Here is a tiny trained network, its code and every weight. The questions are about switching its units off for an input and a target symbol, where a switched-off unit gives its printed mean instead of its output.

import numpy as np


def w(rows, s, z=0):
    codes = np.array(rows[::2]) - 128.0
    scale = np.full(codes.shape[1], s)
    scale[-1] = z or s
    return codes * scale


def f(y):
    return y / 2 * (1 + np.tanh(0.7978845608 * (y + 0.044715 * y**3)))


def softmax(a):
    e = np.exp(a - a.max(-1, keepdims=True))
    return e / e.sum(-1, keepdims=True)


def log_softmax(a):
    a = a - a.max(-1, keepdims=True)
    return a - np.log(np.exp(a).sum(-1, keepdims=True))


def net(x, mask):
    ids = ['λμπτφω'.index(c) for c in x.split()]
    T = len(ids)
    res = E[ids] + P[:T]
    r = res
    for j in range(3):
        rows = slice(2 * j, 2 * j + 2)
        q, k, v = (r @ M[0][rows].T for M in (Q, K, V))
        z = softmax(np.where(np.tri(T) > 0, q @ k.T / 2**0.5, -1e9)) @ v
        o = O[0][rows]
        res = res + np.where(mask[j], z, o[:, -1]) @ o[:, :-1]
    y = f(res @ A[0][:, :-1].T + A[0][:, -1])
    res = res + np.where(mask[3:11], y, B[0][:, -1]) @ B[0][:, :-1]
    return log_softmax(res[-1] @ U[:, :-1].T + U[:, -1])


Q, K, V, O, A, B = {}, {}, {}, {}, {}, {}
E = w([
[145,161,73,150,61,163],'λ',
[156,107,204,161,207,35],'μ',
[71,117,106,247,150,104],'π',
[151,253,172,120,114,169],'τ',
[229,96,115,132,22,71],'φ',
[137,166,243,63,154,68],'ω',
],0.0061)
P = w([
[29,105,191,58,26,179],'0',
[223,182,177,254,116,30],'1',
[211,57,67,160,202,208],'2',
[193,220,221,207,103,18],'3',
[62,107,31,59,194,119],'4',
[213,73,130,160,193,210],'5',
[210,205,214,217,72,15],'6',
[67,174,64,44,87,134],'7',
[193,103,172,161,137,226],'8',
[187,214,181,200,40,47],'9',
[128,176,125,150,102,86],'10',
[145,145,204,99,78,226],'11',
],0.0057)
Q[0] = w([
[93,44,50,32,186,220],'head 0',
[125,234,189,207,90,18],'head 0',
[59,41,14,30,213,202],'head 1',
[216,248,211,212,25,149],'head 1',
[219,234,255,205,23,32],'head 2',
[43,48,19,99,145,216],'head 2',
],0.0057)
K[0] = w([
[225,138,50,237,248,86],'head 0',
[35,128,154,24,12,242],'head 0',
[196,135,93,227,237,32],'head 1',
[107,122,183,48,58,237],'head 1',
[28,36,174,1,61,178],'head 2',
[214,200,125,165,232,114],'head 2',
],0.0056)
V[0] = w([
[22,180,19,164,83,243],'head 0',
[155,10,164,247,190,18],'head 0',
[20,204,167,216,221,211],'head 1',
[49,35,19,215,63,11],'head 1',
[64,216,253,125,224,19],'head 2',
[10,90,58,234,228,124],'head 2',
],0.0053)
O[0] = w([
[74,145,38,29,63,19,55],'head 0',
[24,56,230,247,33,140,122],'head 0',
[69,236,81,199,214,19,58],'head 1',
[23,40,188,77,22,50,98],'head 1',
[155,240,155,254,234,148,148],'head 2',
[15,202,86,234,88,18,4],'head 2',
],0.0055,0.0034)
A[0] = w([
[211,184,66,108,213,183,80],'neuron 0',
[253,28,172,74,171,206,97],'neuron 1',
[226,75,64,115,171,152,128],'neuron 2',
[220,167,65,98,223,207,69],'neuron 3',
[104,234,27,66,102,64,211],'neuron 4',
[116,175,26,38,167,30,253],'neuron 5',
[235,20,174,117,170,119,112],'neuron 6',
[63,26,159,142,17,51,188],'neuron 7',
],0.0054,0.0027)
B[0] = w([
[116,228,106,101,220,187,164],'neuron 0',
[54,145,129,36,101,238,255],'neuron 1',
[69,164,52,58,121,185,175],'neuron 2',
[77,230,51,90,214,184,172],'neuron 3',
[39,52,71,96,59,46,137],'neuron 4',
[19,76,2,36,67,66,140],'neuron 5',
[33,106,160,38,64,184,217],'neuron 6',
[42,223,144,195,160,140,151],'neuron 7',
],0.0059)
U = w([
[83,50,77,20,101,23,101],'λ',
[238,155,239,254,101,125,247],'μ',
[4,229,182,155,36,16,102],'π',
[99,158,13,57,191,89,76],'τ',
[168,33,198,48,35,212,184],'φ',
[248,206,143,115,225,230,2],'ω',
],0.0048,0.0032)

Each question gives the input, a string of symbols that net reads in full, and the target symbol t.
The units are the heads (2 rows each of Q, K, V and O) and the neurons (one row each of A and B). Each row of codes is followed by its name. A weight is (code - 128) times the scale printed after its matrix; where a second scale follows, it is the last column's (O, A, B and U).
mask holds one flag per unit, heads first, then neurons. A switched-off unit (its flag False) gives its mean, the last column of its rows in O or B, instead of its output. The means were averaged over made-up inputs and are rounded, as every weight is.
A unit's drop is (log p(t) with every unit on - log p(t) with that unit switched off) / (log p(t) with every unit on - log p(t) with every unit switched off).
The circuit of an input: a set's keep is (log p(t) with only the set's units on - log p(t) with every unit switched off) / (log p(t) with every unit on - log p(t) with every unit switched off). Starting from all 11 units, units are removed one at a time, each time the one whose removal leaves the highest keep (on an exact tie, the one counted first), for as long as the keep stays at least 0.8.
circuit, biggest first: the units of the circuit, biggest drop first
unit that matters most: the unit with the biggest drop
k most important neurons: the k neurons with the biggest drops, biggest first
heads that matter: for each layer, one digit per head in row order, 1 if its drop is at least 0.15 and else 0, layers parted by /
drop when u is switched off: that unit's drop, to one decimal
input τ μ φ μ φ τ τ, target τ: unit that matters most	head 0
input μ μ φ μ ω, target μ: heads that matter	101
input ω π ω π μ, target π: circuit, biggest first	[head 1; head 2]
input τ φ φ λ, target τ: heads that matter	110
input λ φ λ π π λ π τ φ τ, target λ: heads that matter	101
input τ λ τ ω φ φ φ φ ω μ φ τ, target ω: heads that matter	010
input φ ω φ π φ τ τ, target φ: heads that matter	011
input ω λ λ μ φ τ μ, target ω: circuit, biggest first	[head 0; head 2; head 1; neuron 0]
input τ μ φ μ φ μ π, target τ: circuit, biggest first	[head 0; head 1; neuron 5]
input π φ τ τ ω λ τ, target π: circuit, biggest first	[head 2; head 1]
input ω φ π μ, target ω: circuit, biggest first	[head 2; head 0; head 1; neuron 0]
input π τ μ τ π φ φ λ φ ω, target π: circuit, biggest first	[head 2; head 1; neuron 7]
input μ μ μ φ φ, target μ: heads that matter	101
input ω φ φ φ τ μ λ μ φ τ π, target μ: unit that matters most	neuron 1
input ω λ λ λ φ μ π τ μ ω, target ω: 2 most important neurons	[neuron 0; neuron 3]
input λ φ ω φ, target λ: heads that matter	100
input ω φ μ π, target ω: heads that matter	111
input φ φ μ, target φ: 2 most important neurons	[neuron 6; neuron 1]
input φ μ λ μ π π, target μ: heads that matter	101
input λ φ τ φ μ φ ω φ ω ω, target λ: unit that matters most	head 0
input λ φ λ τ τ ω τ τ τ ω ω, target τ: drop when head 1 is switched off	0.4
input π μ μ φ, target π: drop when head 1 is switched off	0.2
input φ π λ τ, target φ: drop when head 2 is switched off	0.7
